[[139 130 128 151]
 [115 119 126 114]
 [110 144 131 139]
 [145 127 129 130]
 [123 109 123 119]
 [138 112 124 128]
 [129 137 132 109]
 [129 109 123 125]
 [110 127 126 132]
 [131 148 133 135]
 [148 126 129 115]
 [142 137 131 130]]
:
[[139 128]
 [115 126]
 [110 131]
 [145 129]
 [123 123]
 [138 124]
 [129 132]
 [129 123]
 [110 126]
 [131 133]
 [148 129]
 [142 131]]

[[136 141 128]
 [137 140 133]
 [128 130 126]
 [108 101 120]
 [108 103 118]]
:
[[136 128]
 [137 133]
 [128 126]
 [108 120]
 [108 118]]

[[126 127]
 [108 132]
 [108 132]
 [151 123]
 [148 123]
 [151 122]
 [109 132]
 [108 132]
 [105 132]]
:
[[126]
 [108]
 [108]
 [151]
 [148]
 [151]
 [109]
 [108]
 [105]]

[[137 135 130 142 135 134 128 132 133 137 134 132 140]
 [150 151 140 152 134 139 120 139 134 145 140 144 150]
 [117 115 121 119 126 123 133 122 125 120 123 119 119]
 [137 135 128 141 136 137 129 132 136 138 134 132 139]
 [111 111 119 106 123 120 134 119 125 115 117 114 108]
 [112 116 131 101 110 110 124 122 111 108 114 121 106]]
:
[[137 130 135 128 133 134 140]
 [150 140 134 120 134 140 150]
 [117 121 126 133 125 123 119]
 [137 128 136 129 136 134 139]
 [111 119 123 134 125 117 108]
 [112 131 110 124 111 114 106]]

[[126 121 136 127 127 125 127 140 122 121]
 [125 110 128 122 111 127 136 119 141 126]
 [130 125 107 133 132 131 130 111 114 129]
 [154 125 134 113 135 127 131 128 120 126]
 [134 126 137 121 128 125 128 127 124 124]
 [119 128 111 143 135 124 123 122 122 130]]
:
[[126 136 127 127 122]
 [125 128 111 136 141]
 [130 107 132 130 114]
 [154 134 135 131 120]
 [134 137 128 128 124]
 [119 111 135 123 122]]

[[152 122]
 [152 122]
 [105 133]
 [128 127]
 [148 123]
 [150 123]
 [122 129]
 [104 133]
 [145 124]
 [111 131]
 [111 131]]
:
[[152]
 [152]
 [105]
 [128]
 [148]
 [150]
 [122]
 [104]
 [145]
 [111]
 [111]]

[[139 134 108 119]
 [131 121 106 119]
 [114 118 144 135]
 [152 121 125 128]]
:
[[139 108]
 [131 106]
 [114 144]
 [152 125]]

[[129 126 131 125 127 133 128 121 126 130 132]
 [125 129 108 134 130 144 130 131 125 126 137]
 [124 127 119 133 128 143 132 130 124 128 134]
 [130 120 134 128 126 129 123 125 128 133 140]
 [126 131 122 131 126 119 128 130 127 131 144]
 [126 127 111 117 128 128 123 128 127 121 155]
 [122 130 151 126 128 133 131 126 130 120 148]]
:
[[129 131 127 128 126 132]
 [125 108 130 130 125 137]
 [124 119 128 132 124 134]
 [130 134 126 123 128 140]
 [126 122 126 128 127 144]
 [126 111 128 123 127 155]
 [122 151 128 131 130 148]]

[[139 149 118 135]
 [145 144 127 141]
 [131 137 110 130]
 [156 145 122 129]
 [140 150 118 138]]
:
[[139 118]
 [145 127]
 [131 110]
 [156 122]
 [140 118]]
---
[[120 129 148 128]
 [114 133 139 102]
 [126 128 156 113]]
:
[[114 133 139]
 [126 128 156]]

[[131 131 125 136]
 [117 125 128 113]
 [139 136 123 150]
 [145 133 126 154]]
:
[[117 125 128]
 [139 136 123]]

[[125 112 131 128 149]
 [127 112 138 132 103]
 [130 138 144 144 120]]
:
[[127 112 138]
 [130 138 144]]

[[113 119 131 104]
 [112 125 132 100]
 [128 126 136 117]]
:
[[112 125 132]
 [128 126 136]]

[[132 125 113 124 140]
 [129 120 141 117 126]
 [130 115 113 143 136]
 [127 133 129 106 125]
 [119 130 134 113 126]]
:
[[129 120 141]
 [130 115 113]]

[[135 104 133]
 [125 108 128]
 [132 124 129]]
:
[[125 108 128]
 [132 124 129]]

[[109 120 149 133]
 [123 129 147 130]
 [118 122 129 154]
 [124 124 133 105]
 [135 139 116 118]]
:
[[123 129 147]
 [118 122 129]]

[[147 139 148 150]
 [117 121 116 116]
 [135 133 136 137]]
:
[[117 121 116]
 [135 133 136]]

[[105 131 135 151 113]
 [122  98 132 135 154]
 [134 151 131  99 129]
 [132  99 126 136 148]
 [139 154 121 101 131]]
:
[[122  98 132]
 [134 151 131]]
---
[[133 128 132 132 128 125]
 [127 124 120 130 127 131]
 [121 150 145 138 149 123]]
:
[[121 150 145 138 149 123]
 [127 124 120 130 127 131]
 [133 128 132 132 128 125]]

[[128 129 128 128 129 127 126 128 128 128 127 128 127 126 129]
 [129 130 128 128 130 132 155 128 124 129 130 128 127 127 127]
 [146 127 149 145 127 106 129 128 106 127 130 127 106 131 142]
 [127 109 127 128 106 130 133 128 116 110 133 111 131 150 127]
 [128 128 128 128 128 128 127 128 129 128 128 128 128 128 128]]
:
[[128 128 128 128 128 128 127 128 129 128 128 128 128 128 128]
 [127 109 127 128 106 130 133 128 116 110 133 111 131 150 127]
 [146 127 149 145 127 106 129 128 106 127 130 127 106 131 142]
 [129 130 128 128 130 132 155 128 124 129 130 128 127 127 127]
 [128 129 128 128 129 127 126 128 128 128 127 128 127 126 129]]

[[147 109 124 124 131 135 136]
 [125 109 135 126 112 128 141]
 [130 120 116 126 119 142 148]
 [156 115 126 124 124 134 136]
 [146 115 127 119 115 132 131]
 [138 109 125 128 131 136 144]
 [132 127 128 119 107 146 140]]
:
[[132 127 128 119 107 146 140]
 [138 109 125 128 131 136 144]
 [146 115 127 119 115 132 131]
 [156 115 126 124 124 134 136]
 [130 120 116 126 119 142 148]
 [125 109 135 126 112 128 141]
 [147 109 124 124 131 135 136]]

[[127 135 134 135 121 134 120 132 123 118 133 123 135 135 123]
 [131 118 121 128 138 120 128 131 134 132 129 134 127 127 134]
 [152 131 131 133 124 132 124 134 129 124 135 127 135 133 128]
 [126 128 127 128 131 125 130 132 130 129 126 131 125 126 132]
 [101 121 122 136 137 121 119 135 128 122 135 130 134 132 129]
 [122 139 135 123 120 134 135 129 126 131 124 125 122 122 125]]
:
[[122 139 135 123 120 134 135 129 126 131 124 125 122 122 125]
 [101 121 122 136 137 121 119 135 128 122 135 130 134 132 129]
 [126 128 127 128 131 125 130 132 130 129 126 131 125 126 132]
 [152 131 131 133 124 132 124 134 129 124 135 127 135 133 128]
 [131 118 121 128 138 120 128 131 134 132 129 134 127 127 134]
 [127 135 134 135 121 134 120 132 123 118 133 123 135 135 123]]

[[137 104 146 105 156]
 [116 139 117 143 111]
 [113 134 109 138 121]
 [133 120 131 112 146]
 [143 115 147 112 145]]
:
[[143 115 147 112 145]
 [133 120 131 112 146]
 [113 134 109 138 121]
 [116 139 117 143 111]
 [137 104 146 105 156]]

[[137 109 133 133 108 126 114 129 123 110 137 112 128 148 132]
 [140 151 142 141 153 120 136 124 125 149 126 141 115 104 136]]
:
[[140 151 142 141 153 120 136 124 125 149 126 141 115 104 136]
 [137 109 133 133 108 126 114 129 123 110 137 112 128 148 132]]

[[146 138 144 126 121 110]
 [110 122 131 111 156 156]
 [119 103 109 126 118 150]
 [147 113 115 126 113 130]]
:
[[147 113 115 126 113 130]
 [119 103 109 126 118 150]
 [110 122 131 111 156 156]
 [146 138 144 126 121 110]]

[[121 111 126 104]
 [120 122 125 119]
 [150 116 132 107]
 [141 130 127 132]
 [120 126 132 132]
 [138 126 130 119]]
:
[[138 126 130 119]
 [120 126 132 132]
 [141 130 127 132]
 [150 116 132 107]
 [120 122 125 119]
 [121 111 126 104]]
